Below is a small trained network, with its code and all its weights. Each question gives an input and a class and asks what happens when units are switched off, that is, made to give their printed mean instead of their output.

import numpy as np


def w(rows, s, z=0):
    codes = np.array(rows[::2]) - 128.0
    scale = np.full(codes.shape[1], s)
    scale[-1] = z or s
    return codes * scale


def norm(h):
    return h / np.sqrt((h * h).mean(-1, keepdims=True) + 1e-5)


def f(y):
    return y / 2 * (1 + np.tanh(0.7978845608 * (y + 0.044715 * y**3)))


def log_softmax(a):
    a = a - a.max(-1, keepdims=True)
    return a - np.log(np.exp(a).sum(-1, keepdims=True))


def net(x, mask):
    res = np.array(x, float).reshape(1, 8) / 4 @ E
    u = 0
    for l in range(2):
        y = f(norm(res) @ A[l][:, :-1].T + A[l][:, -1])
        res = res + np.where(mask[u : u + 6], y, B[l][:, -1]) @ B[l][:, :-1]
        u += 6
    return log_softmax(norm(res)[-1] @ U[:, :-1].T + U[:, -1])


A, B = {}, {}
E = w([
[136,140,109,144,135,112,115,125],'x0',
[136,103,66,107,54,125,104,222],'x1',
[109,121,83,136,158,99,130,114],'x2',
[121,119,112,110,163,126,121,143],'x3',
[120,124,124,149,130,145,115,130],'x4',
[219,196,90,197,161,166,254,201],'x5',
[117,145,112,83,119,166,135,102],'x6',
[114,134,79,129,147,121,119,105],'x7',
],0.0073)
A[0] = w([
[112,134,212,160,231,164,101,43,107],'L0N1',
[75,124,163,118,147,63,193,44,188],'L0N2',
[135,164,129,200,138,88,131,138,159],'L0N3',
[111,51,32,97,2,127,92,227,101],'L0N4',
[114,96,126,55,164,175,132,122,71],'L0N5',
[56,98,164,90,93,88,15,110,3],'L0N6',
],0.0074,0.0031)
B[0] = w([
[129,186,175,130,138,85,74,156,205],'L0N1',
[88,167,157,119,139,149,122,151,191],'L0N2',
[69,92,153,85,121,158,94,168,152],'L0N3',
[32,249,190,126,142,80,129,162,255],'L0N4',
[144,167,135,157,139,122,137,129,135],'L0N5',
[178,68,38,109,95,149,211,124,233],'L0N6',
],0.012,0.0076)
A[1] = w([
[102,87,99,148,146,175,220,141,250],'L1N1',
[162,16,101,67,180,177,104,79,133],'L1N2',
[171,135,82,158,140,205,160,254,192],'L1N3',
[117,57,96,61,102,154,169,104,217],'L1N4',
[80,129,101,101,58,70,183,195,186],'L1N5',
[132,54,106,55,72,73,113,101,113],'L1N6',
],0.0086,0.0021)
B[1] = w([
[254,43,110,145,52,123,148,121,167],'L1N1',
[182,85,92,113,118,170,157,99,144],'L1N2',
[107,65,48,127,102,130,116,65,192],'L1N3',
[176,105,61,252,115,186,201,115,169],'L1N4',
[171,112,195,129,199,151,82,73,254],'L1N5',
[241,72,45,197,140,171,146,167,174],'L1N6',
],0.0081,0.0086)
U = w([
[67,244,191,106,139,113,53,152,251],'0',
[194,47,55,148,88,178,145,64,5],'1',
],0.011,0.0021)

Each question gives the input, the list of numbers given to net, and the class t.
The units are the neurons (one row each of A and B). Each row of codes is followed by its name. A weight is (code - 128) times the scale printed after its matrix; where a second scale follows, it is the last column's (A, B and U).
mask holds one flag per neuron, layer by layer. A switched-off neuron (its flag False) gives its mean, the last column of its row in B, instead of its output. The means were averaged over made-up inputs and are rounded, as every weight is.
A unit's drop is (log p(t) with every unit on - log p(t) with that unit switched off) / (log p(t) with every unit on - log p(t) with every unit switched off).
The circuit of an input: a set's keep is (log p(t) with only the set's units on - log p(t) with every unit switched off) / (log p(t) with every unit on - log p(t) with every unit switched off). Starting from all 12 units, units are removed one at a time, each time the one whose removal leaves the highest keep (on an exact tie, the one counted first), for as long as the keep stays at least 0.8.
units of the circuit, in order: the units of the circuit, biggest drop first
k most important neurons: the k neurons with the biggest drops, biggest first
k most important neurons of layer l: the k neurons of layer l with the biggest drops, biggest first
drop of u: that unit's drop, to one decimal
input [-4,2,5,1,-4,-7,1,3], class 1: units of the circuit, in order => L0N6
input [-1,2,-4,5,0,3,7,-6], class 1: 2 most important neurons => L0N1, L0N4
input [3,7,6,4,-8,6,6,3], class 0: 2 most important neurons => L0N4, L0N6
input [-2,6,-6,0,3,-7,-8,2], class 1: 2 most important neurons of layer 0 => L0N6, L0N1
input [6,-1,1,6,-8,2,-6,8], class 1: 2 most important neurons of layer 0 => L0N4, L0N1
input [-3,2,0,-3,6,-3,1,8], class 1: 2 most important neurons => L0N6, L0N1
input [-6,6,6,0,6,-8,-1,-8], class 1: 2 most important neurons => L0N6, L0N1
input [6,4,-7,-8,6,-5,0,5], class 1: 3 most important neurons => L0N6, L0N1, L0N2
input [2,2,2,-1,-6,-3,-7,3], class 1: 2 most important neurons => L0N6, L0N1
input [-8,1,-5,-8,6,-7,-2,4], class 1: drop of L0N6 => 0.9
input [-4,8,1,-5,4,6,4,2], class 0: drop of L0N4 => 4.0
input [4,6,-7,-5,5,5,7,6], class 0: drop of L0N4 => 1.9
